Each row has a hidden value. The values are split into ranges, and the grade after each row names the range that its value falls in. Each part has its own value, ranges and names.
[ -60  -43   -7  -33  165 -177  -62  -75   51   -2  105   56   57 -194
  104 -281   -9  138  -86  124 -132  189    9 -109    7  -98  -95 -209
   14  271   -1  121 -161 -154  -66   65   29 -119   91   93   72 -127]
<52>
[ -59  -14   30  -74   -7 -134   20   62 -101   41   76 -217  -58  -71
  -10 -116    8  -51 -144   -1  -14  120  104 -112   73 -166   15   44
   87   78    5   81    0   17   -9  -58  123  -56   89   41  -17  -50]
<59>
[ -47  182 -367  129 -222 -219  -91   11  132  -90 -182  188  212  -48
 -104  387  -96   77   83  134  -60   52   30 -358 -208  100  114 -155
  122   40  -16 -375  -34  376  -98  -26 -228  104  110  -44 -171 -293]
<55>
[ -59   75  226 -313 -306  264   65  -39 -125  261  483  357  288  149
  -24  -16 -134 -233  260 -263   28 -174 -271   22 -142  422 -142  269
   41  -37   43   96  -99   36 -257   -3   40  225  244  229   -1  -19]
<49>
[-156  135  -92   19   78  -79 -135  -88    1  -12 -268  -31    9  -62
 -105 -144   -2   81  -49  -72  -30   34   46   69  -11 -157  100    2
  -11  -86   66   69   79   74  -72  -27  -22  -12   -6  -27   32 -102]
<44>
[ -66  192   -1 -163   29  -64  -22 -128 -132   43 -206 -239 -111  -52
 -183    9   50   51 -115   33  117   94   41   11  245 -138  216  117
   77 -329  -63   47  233  308   14 -338   77  -90  -84 -103   23  -35]
<44>
[ -16  105 -140  -36   48 -167   29   27  -94  -24    5 -186  -93    7
 -118 -112   48 -124  -95 -242   95   35  108   49  -84 -128   -9   41
  -31  -23  138  127  -31   -4  -33   90   58   25   59  -25  -56  -29]
<52>
[ -24   56  257 -237  -83  162  -26  -27  -15  337  257  203  358   25
   35 -129 -108  -61   78 -103 -146  -43  -13  -75  -12   93  -44  211
  243  114  -80  125 -111   48 -263  -34   15  218  142  248   63 -103]
<58>
[  69   99  -69 -161  130 -148   -9  144 -177   96 -158 -267 -117   40
  -99  121  265   31 -125  -97   89  -15   42   -3  135 -130   94  204
   -9 -116   -4  109  255   28   35 -243  -23 -123 -168   -6   43   64]
<44>
[-240  188 -122 -219   14  156  -72  -98 -124  -20    8    4  -45  127
 -315 -151  -52   -7 -122 -189  140   34   -8   88   34   51   36   69
  -75 -150   41   35  -14   35 -144 -176   28 -190   59    3  -29 -317]
<48>
[-233  -84 -163  -63   15   39  -92  191   12 -207  -71   88   28  111
 -224 -143  -89  -60 -154 -169    1   92  185  -41 -155  -21  -18   66
  -80  191   82 -176   10  -82  -97  -28  -10  -52  220   27   16 -291]
<58>
[ 152  103   -4 -161   12  -47   43  -78  -93  269  193 -153  113   80
   -7 -122  -18 -103  -27 -221   43   34   -8  -73    1  -23  -90   28
  160   40  -27  211 -227  -85 -230   57 -127   43   18  192  -91 -196]
<51>
[   7   28  -68 -249  -26  -23  106  267 -124   73  218 -332  -79  120
 -235  -16   65 -238 -318 -287  172   22  140 -177   32 -145   21  156
  238   99  -53   76  -72  -20  -64  -44   93  -50   85   87 -126 -305]
<44>
[ 129  -26  121 -148  -52  159  -70   54  -72  181   62   53  157   90
  -70    0  -40 -191   42  -77   28 -109 -252 -109   21  177   25   81
   79   10 -174   42   25  -50 -165  -75 -187   84  -21  173  -49  -28]
<49>
[ 189   43   -2 -107   14 -107   22   -4  -72  187   53 -141   20    6
  122   26  131   -2  -10   33  -15   -2 -202 -147   63    6  -49  -51
  107   50  -83  162  -27  -62 -108  -33 -192  -87  -68  177  -85  -64]
<66>
[-241  219  -51 -235   -4   96  -59  -64 -178   98   63  -98  -40   26
 -338 -101  -48  -17 -135 -246  154   -9   38   60   84  -15   86  152
   -4 -184   32  111   22   65  -82 -182  168 -116   -9  -26    9 -232]
<58>
[  27   65   89 -149   78   74 -102   27 -125  230 -106 -151   63   23
  -97  -39   52   -7  -70  -51  -17  -56  -78  -58  123  -50  111  144
   94  -54 -127  117  110  -16  -99 -169  -76  -25 -149  103   17  -49]
<44>
[-247  116  -47  -45  -50  -13  -70   51  -58   27  -69 -100    0 -137
 -209  -86 -110  -11 -106 -186  -13  -62   72  -55  -87  -74  110   77
   67   -1   73   45   75   86    8   10  189   53   11  -38    9 -152]
<66>
[ -71   96  -21  -55   85   53  -44   36  -72  -59  -27 -110  -57    3
 -194 -184  -28 -171 -183  -64   16   22  106   11    5  -83   77   23
   12   15  -15   65   25   89  -32  -40   87  -15   57  -23  -65   -8]
<48>
[ 178  -62  -83   17  116 -256  -22  192 -118   58 -131 -272 -111  -76
    8   72  207  -80  -24 -122   55  -85 -159  -87  -65  -79   50   27
  -64   47   21  116  143 -179   85   90  -87   30 -188    5   -9  170]
<52>
[ -64   92   36  107   61 -149 -103 -129   15   52 -214 -170   10 -165
   21 -241  -62   -2  -91   38  -98  101  110    2   77 -301  103  -68
  123  -30   -1  160   11  118  -59   39   34   58   33    4  -16    5]
<59>
[ -92   25   37 -186   17  -16  -30  107  -33  208  273 -117  136    8
 -125 -197  -64  -81 -263 -185    9  112  195 -175   94 -213  -50   56
  281  231  -91  155 -246 -116 -198   -4   86  -48  151  193  -33 -388]
<58>
[-336  -39  -32   -6  -33  -10 -107  163   23  -52   54   -4  112 -102
 -243 -245 -235  -90 -210 -204  -75   87  325 -122 -137 -187   50   75
  116  254   64  -68 -104  -16  -66   97  248  115  236    6   31 -283]
<58>
[-123   39 -103 -172   52  -73   16   -6  -50   25  -24 -171  -44  -61
 -176 -167  -38   36  -86 -297   91   10  -31  -24 -124  -46   42   41
   48   -9  100   79  -25  -82  -42   82   71   28  -20   -1   39 -297]
<52>
[ -49    4  223  -65 -101   -4 -147   88 -132  392  231   31  270  -22
   51   -6  -28  -64   -6   40 -133   14   37 -178  171 -107  -12  178
  171  151 -140  135  -97  -71 -190 -115   36   34   77  228   15   15]
<48>
[-152   55  -64 -183 -105  204   21  104 -182  -20  -77 -230  -98  109
 -326  -57 -146 -166 -105 -327  104 -116    4  -13 -133  119   96  208
  -22 -104   66  -54  155   60  -29  -84   68   30   -8   -7  -74 -205]
<55>
[ -49   72  -82 -109  248   29  -74  -85  -12  -47 -139   36   16   25
  -79 -295   10   90  -75 -105  -70   72   90  127  -66   -8  -49  -16
 -118   73   77  101   10  -93 -119  -33  -80  -85   -3   52   81 -110]
<52>
[ 115  134  189   13  -51  -18  -48   25  -20  319  165   52  257 -124
  127  -15  -10 -145   52   47 -207 -124  -34 -148  -21  -16    5   46
  233  154  -95  209  -76  112 -124   92   14  227   18  176  -68  188]
<66>
[  43   78  194  -26 -136   34  -75  -99  -74  275  317  107  228  -41
   69  -80  -98 -196   58  124  -85   18 -135 -154   98   32  -28  -30
  155   76 -151  143 -219   59 -202   14   -4   87  146  181 -114   66]
<58>
[-119  106 -134 -101  185  -97   18   43   30 -112   45   75    8  -61
  -41 -200   69   83 -124  -62 -116   80  199   18 -165  -36  -75  -27
  -38  221  151   65  -45    7  -29   51  103  -53  108    8   57  -96]
<44>
[  13    6  166   31  -22  -33 -155  145  -86  267   93  -96  168  -31
  -19  -57  -10 -189 -145   35  -89   18  113 -165  187 -242   54   98
  203  151 -179  146  -61  -26 -134  -63   21   43   62  163  -59   56]
<48>
[ 182 -129  -66   40  192 -245   30  161   27 -189 -184 -234 -153 -138
    2 -122   91 -131 -160  -19   21   70   39  -87  -47 -136   45 -106
   -1  141  -18   44  153  -41  121   65  -36   39  -35  -49   11  136]
<51>
[ -77   76  -12  -69   71  -88  -17  144   25   37 -128 -207   13 -143
 -142 -105  -19  -30 -235 -162  -44   -9  219 -106  -13 -232  120   80
  242   94  -13   93  104  119   12   -4  138   97   -5    6   23 -148]
<66>
[-286   37  -38  -22   97   -3 -225  -45   36  -47 -260  104  100 -155
 -221 -188 -165  162  -95  -68  -55   83  149   -2   37  -93  111    8
  -24   18   -6  -38  124   21  -54 -160   62  -40    9  -37  168 -212]
<51>
[ -62   92  -78 -157  -33  -85  -15  133 -174   50  -20 -282 -110   99
 -276   27   63 -159 -224 -267  235   54  159   -3  175 -204   86  208
   69 -161  -13   80  109   56  -47 -207   71  -91   40   -9  -41 -144]
<52>
[-133   -3 -140  -23   50  -49  -73  -43  -15 -217 -304  -14  -96 -139
 -212  -67  -97   44   35  -93   62  -18 -131    1 -166  133  149  -46
 -170 -115   80 -132  229   72   94  -33   10   47  -79 -164   80  -42]
<51>
[-319  143  230 -163 -503 -147 -140  122  114  165  553  836  337 -131
   65  294  142 -109  158  -72  212 -130 -365   -3  298   79 -152  123
  185  -96  -60  261   69  133 -166 -201  195  -38  485  211  149    4]
<49>
[  45   17   39 -128  127   -5   44  -33 -124   11  -38 -185  -74  -40
  -13 -157   29  -19  -40   35  -69   43  -16  -22  -36   33   48   49
  -40   15   19   54   87   44   15  -62   41    0  -59   -2   12   92]
<44>
[-231  169 -194  172 -134 -123 -246  -14   15  -80 -200  153  134 -175
 -288  207 -164  -14    9  133   -2   24   39 -216  -37   -2  248  -86
   -9  -80  -67 -268   63  318    9 -107   43   80   37 -176  -67  -54]
<52>
[ -67   49   89   49   -6 -100 -209   45 -128  142 -161 -239  -38  -80
 -120   -6   41  -81 -209  130   59   87   36 -107  388 -338  186   38
  119 -120 -213  119  138   71  -29 -275   21 -163  -45   21  -38   31]
<44>
[  15   11  -27 -202   53  -27   54   -4 -212  117  -34 -273  -88   90
  -61  -87   70    5   13 -206   53    4  -65   31  -61   23   13  189
  -75  -88  103   82   69  -97  -54  -50  -25  -16  -85   45   19  -58]
<48>
[ 263  -14  176   -8  -43  112   70  214   43   66  124  184  200  -28
  157   12   15 -329  118  -14 -227 -268 -152 -105 -290  270  -61   66
  100  271  -36   77   97  102  -40  202  -78  367   70  172  -82  372]
<55>
[  58  107   14  -92  103  -83  -76  -62  -84  257  -40  -94   79  -75
   43  -34  112  106   37  -16  -67  -56 -185  -74   15  -23   37    7
   58    6  -37  187  -12  -86  -93   -1  -99  -20 -175  108   18  -35]
<44>
[ 177 -192   22 -143   83   47   -3  147  -76   67 -112 -211   -5  125
    7  -81   59  -91  -39  -72   -8  -17 -209 -142  -68   54   23   61
   35  118 -100  -24   61 -211  -95    2 -258   12  -85  159  -34 -120]
<48>
[ 137  131   91  -70   71 -217  -47 -119 -112  320   73 -177  104 -104
   83  -40   69   39  -42   49  -28  126   81  -89  251 -206    7   29
  161  -33 -104  247  -66   41 -122 -139  -23  -29  -59  114   13   49]
<49>
[-219   61 -172   -4 -129   -3  -21   66    3 -190   46   58    2  -10
 -204  -40 -148 -124  -89  -44    2   51   77 -139 -188   58   44  -52
    0   95   72 -176  -58  161  -34   37   90   20  221  -54 -115 -208]
<59>
[ -70   32  213  -50  -56  242 -155    7 -123  334  112   78  307   59
  -81 -206 -216 -185   80 -194 -172 -128   24  -12  -99   67   -3  217
   62  119  -36  114 -114  -94 -247   71   -2  245   52  203   -7   22]
<52>
[  40  175  260  -60 -182  108 -113  -80  -21  353  223  416  395   83
  218   23    9  -89  193   96 -200  -72  -61   23  130   95 -140  154
  131   37  -84  213  -41  141 -322 -143 -133   96  218  316  -10  173]
<66>
[ -11 -156   20 -108   36    8  -28  264 -138   38  -17 -256  -54   71
 -107  -82   29 -140 -168 -135    8    4   31 -133  -16  -85   34  153
   27  161  -39   -5   78 -179  -22  -45   -7  -33    2   94  -16  -89]
<44>
[ -34  176   12 -108   80 -103 -104 -111  -96  233   14 -123   51 -111
 -110  -97    7   58 -101 -107   60   44   23  -28  195 -149   42    6
  105  -81  -70  243  -33  -12 -103 -133   28  -95  -95   61   36 -126]
<51>
[ -87   -5 -109   -5   12    9   26   49  -97 -296  -38  -14 -142  -21
 -157  -68  -56 -166  -23   84  -13   44    3  -34 -193  170   76  -20
 -220   23   94 -193  123  166  107  -25  113   21  106 -158  -63  167]
<48>

Part 2:
[ -93  -57 -292  -96  -41 -190  128 -165  -17  371  143   53 -146   -9
 -213  252 -179  357  165 -326  258  295 -309 -159 -399  311  342  152
  612   98 -233  214 -357   58 -178  -50 -126 -452  -53  180  362   76]
<32>
[  85 -190  -26 -227  -82  115 -155   44   76   -5  -76 -334   23 -129
  231 -287   33  143   95 -127  -71  251 -173   52  -63  218  248  179
 -402  -91  -73  338  -41 -294   47   26 -205  -93 -101  -43 -105  134]
<45>
[-161  175  201  341  373 -149  110  130  272  190   19 -552  136 -254
  410  223 -235 -174  -35   33 -516  -97 -430 -136  -95   28 -101 -111
 -411  -30  289  -62  153  -46 -137 -314 -167  276  102  113  139   60]
<30>
[ -48  -13   59 -161  160  -42  121 -286 -101  453   38 -442   18  -49
   90  111  168  189  135 -284  339  428 -431 -110 -139  390  198  162
  100  -28 -314  138 -196 -222 -301 -155  -83 -425 -170   29  157  249]
<41>
[ -72 -139  159 -138  -29 -281  259  263 -236  113 -205  -12   81  130
  -92  326   60   64  -46   -3   -2  394   84  143 -232  275   88  158
  190   63 -165  -30  -12  257  -79 -229  168 -249 -128   -4  272    5]
<27>
[   5   21  -73 -145  317  195 -123 -336  114   59  309 -203   73   19
  467 -114 -292 -128  155  -67   23   90 -429 -137   30  272   80 -357
 -176 -277   72   76  -13  -63 -112   19 -270  142 -177  189 -144  -18]
<30>
[ -25  304 -306  110  -12 -274 -172  -84 -234  190  188 -138 -122  257
 -281  248   55  133 -233  -92  190  -89 -157 -399 -281   83  -90    5
  494   22  125  163 -236  -69 -444  -73 -111 -428  137    2  176   38]
<30>
[   2 -261 -211 -127   44 -100  231  169   32 -338   94  188   46   65
 -179 -377  -45 -310   10   37 -319 -161   65  -40  -20   40  -32   16
   95  324  318  -71   95 -113   78    8  307  212  165  135  130  -55]
<27>
[ 272 -122   97  -90   81  100  504 -188  380 -189   63   81  121  -85
  201 -388 -279 -225  179   66 -118 -149 -294  231  111  199  111  -51
 -365   10  194  137   38 -314  126 -109  266  495  145  131  260   40]
<30>
[  33 -293   39 -187  -88  213  450 -237  169  -56   70   70  -10  -91
  104 -285   81 -280   -4    6 -138 -146  249  -10   32   45  -36   46
  222  174 -109   51   22 -112  161  -33  434 -330  223  166  327  154]
<28>
[ 215    8  -37   72  112  -46  201   47  242 -117   47   28  129 -125
   -2 -332 -118  -94   39  -17 -244 -212 -324   21  -54  133   43   30
 -244  137  320  118   76 -245 -111 -138   94  350  235  144  181  -41]
<41>
[  28 -252 -174 -239 -103  102 -168  -40  110  -53   33 -415  -30 -114
  250 -416 -137  192  157 -190  -39  238 -287   53 -112  259  403  185
 -375 -174  -56  403 -149 -498  165  135 -192  -66 -190    4 -109  194]
<45>
[-167 -489 -161 -281   99  113   99   50   -2  -82  -44  145   50 -241
  131 -245  287 -368   80 -103 -254   46    1 -112  -38   62  124 -125
  109   90  -41  -50  316  111  -32   90  221 -354  -59  425  -53   -7]
<41>
[-344   16 -166   41  382   90   24 -281   65  335  186   27   63 -173
  319  260 -134 -157   45  -41   14  116 -408 -346 -342  184 -105 -471
  292 -152  -27  -11  158  300 -333 -172   13 -493  -14  438  230   48]
<28>
[ 224  -72  -92   77  215   36  -57   35   98  -43  163  250  -54 -193
  -19  -71 -110 -221  252  125 -323 -226  -56  -95  266  -84 -120 -146
  247  241  162 -246  129  328  -24  -42 -197  319  465  237 -112 -190]
<27>
[ -17 -217 -147 -161  209   34 -187 -250 -355   26   -4 -213  -51  185
  -33   -6  199  -88  145   58  363  499 -354  -76  140  215  -58 -196
   58 -261  -61   56  125  -92 -269  -11   55 -257  -81   71 -199  203]
<32>
[  24 -228 -328 -231  -57 -128 -341  220 -512 -180 -150   21   19   86
 -206 -153  307   57  -52  -14   79  168  184 -281  -74  -14   90   90
  228  126  124   13   73  -10 -165   78  -64 -302 -117   -8 -114  -92]
<28>
[ 400 -133  295  -20  -54  -76  313   15 -101   53 -347   55    3  -58
  -94  308  133   55  149   94   53  209  152   88  310  -65   44  210
   48  181  -33  -38   51  227  -65 -256  -66  196  161 -126  227  -75]
<30>
[ 335 -263  158 -213   10   45  464 -211  149 -204  174  139  -12  201
    2 -245  -89 -333  136  -12  -91  -54    0  308  364  202   54   20
   84   23   -7  -76  -23  -63  128   52  277  351  132  132   24  -27]
<33>
[ 310 -130 -163  154  155  -78 -318  -20 -245 -149  -97   57  -27   56
  -46  112 -337  224  260  134   64  301 -190  -58  232  -87    7  -96
   76 -117  294  -49   68  197  -60  -48 -368  431   88  -27  -87 -179]
<45>
[ 334 -235 -209 -182 -308 -116   89   40 -160 -325  104  410 -172  376
 -369   -5 -281  113   32  -24  -47    1  514   10  131  -51  108  201
  625  261  121   12 -279  233  222  135  -67  184  123 -102  155 -251]
<45>
[-179   69   -1  253  416  -71   24 -144   83  122  177 -416  131  -13
  281   39 -247 -145  -38  -22 -181   76 -621 -110 -169  238  -68 -292
 -172 -298  237   15  148 -156 -258 -190   60   37  -32  281   81  120]
<41>
[-250  -38 -149  224  352 -129  115   46  203  -87  241  -57  187   42
  114 -249 -302 -261 -131   -8 -365  -48 -591   42 -385  317 -171 -307
 -122 -195  358   35  247 -128 -210 -133  394   19  113  425  170   73]
<32>
[ 395    8   92   87 -122 -155  -98  217 -215   79 -206   99 -174  -91
 -213  438   20  170  187  199  -93   25  330  -60  315 -213   24  203
  369  258  -46 -136  -81  468   24 -162 -428  162  385 -145    9 -187]
<27>
[  85 -240  440 -130   86  307  437 -342  -12  -60 -177 -306   29  134
  247  128  307 -469  -80  233  -20  224  245    5  424  -31 -327 -150
 -209  -72  -46   13  277   -5  -32 -254  358 -133   92  -94  142  249]
<28>
[-138  221 -289  105  173  -97   24 -185   21   70  400   97   39  205
  -83  -83  -68 -186 -293 -102  -81 -317 -140 -374 -345  120 -326 -207
  491  105  254    4  -51   -3 -390  -55  205 -379  243  238  276  -24]
<30>
[  -2 -101 -193   18  195  -44 -283  -26 -100   82  -34 -384   89 -229
  180 -303  142   59   72 -124   13  112 -530 -136  -98  150  142   12
 -250 -192   94  133  131 -376 -255   19  -86 -184  -45  190 -142  134]
<33>
[ 314 -246   61  -88 -349 -137  378   86 -105 -126  -44  338 -175  169
 -301  273 -177   75   24   13 -167  -72  651   73  141  -92  209  280
  726  289  -90  -73 -242  383  287  -24   39   14  180   -7  341 -209]
<28>
[ -59 -276  -37 -210  362  191   58 -234  -19   68 -124   21   56 -151
  198   32  166 -267  308   75  145  440 -319 -167  199   48 -185 -282
 -176   74   45  -49  317  154 -237 -150  -29   12   13   93  -18   96]
<45>
[-125 -237 -224  187  152  -55  234  -25  122 -271   75  251   33  -32
  171   33 -619 -218   79  235 -287 -100 -221   32 -184   34  115 -446
  126 -291  345    9  206  139  182  -70  302  208   28  452  298  -75]
<29>
[ 266   92 -120  329   70 -174  -93  131   30  -22  -10  -65    0 -108
 -158   80 -331  276   68  -26 -255 -101 -203 -179  -49  -59  136  110
   89  135  382   79  -68    4 -112 -182 -335  390  238   41  186 -170]
<29>
[ -89  -70  -50 -253  377  204 -145 -336 -177  -15  284 -108   68  175
  450   -3 -177 -311  144  117  119  202 -121 -181  167  187 -145 -481
   64 -232    6 -185   74  176  -61   22 -131    9 -195  124 -202  -36]
<41>
[  52   -7  175   21   69  238  184 -326  320  188  127 -171 -155  -26
  215  249  -13 -249   35   44 -170   19   -7 -111  217  -30 -264 -141
   46   20  -77  112   27  178  -74 -146 -110 -131  341   31   95  156]
<45>
[-122   87 -157 -250 -155 -334 -131  286 -588 -129  -41  -97  -34  551
 -410   86  502 -185 -411  163  182  110  303 -157 -198  161 -290   71
  297   92   31   50  -33  -45 -328  -60  313 -575   28 -212  -16  109]
<29>
[ 203 -200  247   17  188   28  387   -6  106    6 -190   21   81 -251
   92   18  114 -276  205  132 -218    6   -4   36  318  -85 -116   35
  -95  277   85 -206  238  131  -10 -242  118  279  288   67  180  -10]
<41>
[ -12  185  112  295  254 -127   89  115  385  223  153 -362    0 -405
  372  100 -275 -174  116   40 -563 -381 -293  -98   36  -66  -41   -4
 -162  132  150 -151    2   11   39 -172 -274  301  367  157   73    6]
<33>
[  62 -217 -107   29  141   -3  156  -96  202 -100  -20 -159   38 -128
  171 -169 -420   54  286   18  -40  233 -628  168  -68  270  360 -126
 -388 -285  178  276   51 -316   81  -88   23  371  -95  217  108  122]
<32>
[ 168 -447  219 -181  241  316  216 -429  -65    9 -120   38  108  -50
  313  -29  166 -261  183   -9  128  395 -104   74  358   98  -64 -237
   -5 -233 -125  -88  346  190 -132  -57  190 -125  -86  254  -11   34]
<33>
[ -26 -187   -5 -113  334  203  -96 -189  -28 -151  161   61  118  129
  429    5 -400 -218  152  142  -99  275 -128  -14  110  156 -125 -473
  -70 -272  153 -113  197  318   33  -34 -108  237 -144  176 -106 -131]
<32>
[ 271  -68 -242  -23 -186    5   -3 -165  -20  144  -39  260 -174 -184
 -186  111   98  181   88 -117  111 -144  111 -284    7 -150  149  138
  546  202  -51  151 -131  149 -156   19 -196 -333  285  131  228  -88]
<33>
[ -29 -130   78 -193  193  -16  142 -283 -215  318 -129 -298   -6   51
  -15  290  373  -20  108 -165  378  536 -352 -165   60  242   63   -7
   60  -49 -194   98   45  -33 -430 -181  -22 -357 -191   31   68  199]
<30>
[-222 -126 -138 -107   49 -181  164 -103  -75  480   64 -167  -20  -89
 -157  102  151  272   46 -403  198  395 -348 -110 -470  410  207  267
  488  128 -353  144 -206  -60 -301 -114  113 -762  -58  209  347  222]
<32>
[  62 -185 -110   97  144   -2  152 -105  138 -254   37   76   82   -9
  299  -22 -560 -113   95   96 -206  -32 -243   21  -18   26  177 -314
 -125 -294  361   67  130   10  123  -26   36  406 -119  270  175 -130]
<33>
[ -22  187   51 -323   20  -62   99 -109 -299  202 -182  -56 -164  117
   81  626  270 -251  135  415  455  206  171 -261  208  -60 -209 -218
   85  101 -188  -18  -63  276 -165 -242 -168 -207   70 -305   79  134]
<41>
[  41 -277  -54  -93  161  102  321  -95  285 -266    9  -55  137 -145
  326 -409 -432 -186  265  138 -130   73 -518  253  -43  293  303 -232
 -550 -273  222  218  149 -388  225  -75  265  461  -99  260  138  119]
<29>
[ 118  -75 -287 -105 -167 -207 -345  114 -460 -151   13  -33 -115  275
 -151  148  -32  164 -116  -42   39   36  350 -290    9 -115  123  102
  480   15  129   -3 -182  128  -41  148 -298 -164 -126  -95  -74 -196]
<33>
[ 208  314  164   70  133 -192  -63   79   45  209   43 -327  143  146
  -26   60  129  125 -180 -194  -20  106 -503   20 -166  384  -22  115
 -308  -89  117  241  -44 -158 -534 -225 -203   62   37  -32  -10   -2]
<33>
[  59  -75 -305  -18   64 -114 -495   74 -514  -82  -27 -189 -153   62
 -127   69  153  -11   96  209  105   89   47 -307  199 -139  -29  -87
  280  -46   98 -102   33   39 -102   60 -260 -146  112  -30 -299    3]
<29>
[  82 -183  472  -48   44  259  497 -344   68  -42  -79 -336    7  165
  279  133  180 -468 -141  220 -116   93  273   73  380  -13 -327 -120
 -124 -118  -68   -2  196  -22   46 -232  410 -146  151  -58  195  254]
<41>
[ 306  -38 -102   -7 -125 -198  -64  176 -315 -207  -59  175  -78  334
 -423  255  -44  130  -78   13  -69   69  331 -197  117  -85   35  125
  414  249  283    2 -103  275 -132  -84 -246  231   74 -143   79 -281]
<29>
[  74  187 -137  -25  -55 -135  302 -162  259   37  429  165  -50  266
  -80    3 -336  -71 -165 -194 -129 -327  -69  -79 -256  240   25  -16
  427  102  118  139 -314   -9 -114   -3   69  -23  150  164  333  -95]
<33>
[  56 -132  299   -1  -33  -10  313  -34  292  261  -67 -383   23  -50
  126  191 -119  221   22 -322 -205  387 -233  154 -143  319  246  295
 -177  -10 -151  301 -127  -54  -54 -215 -132  -52  -89    7  265  131]
<45>
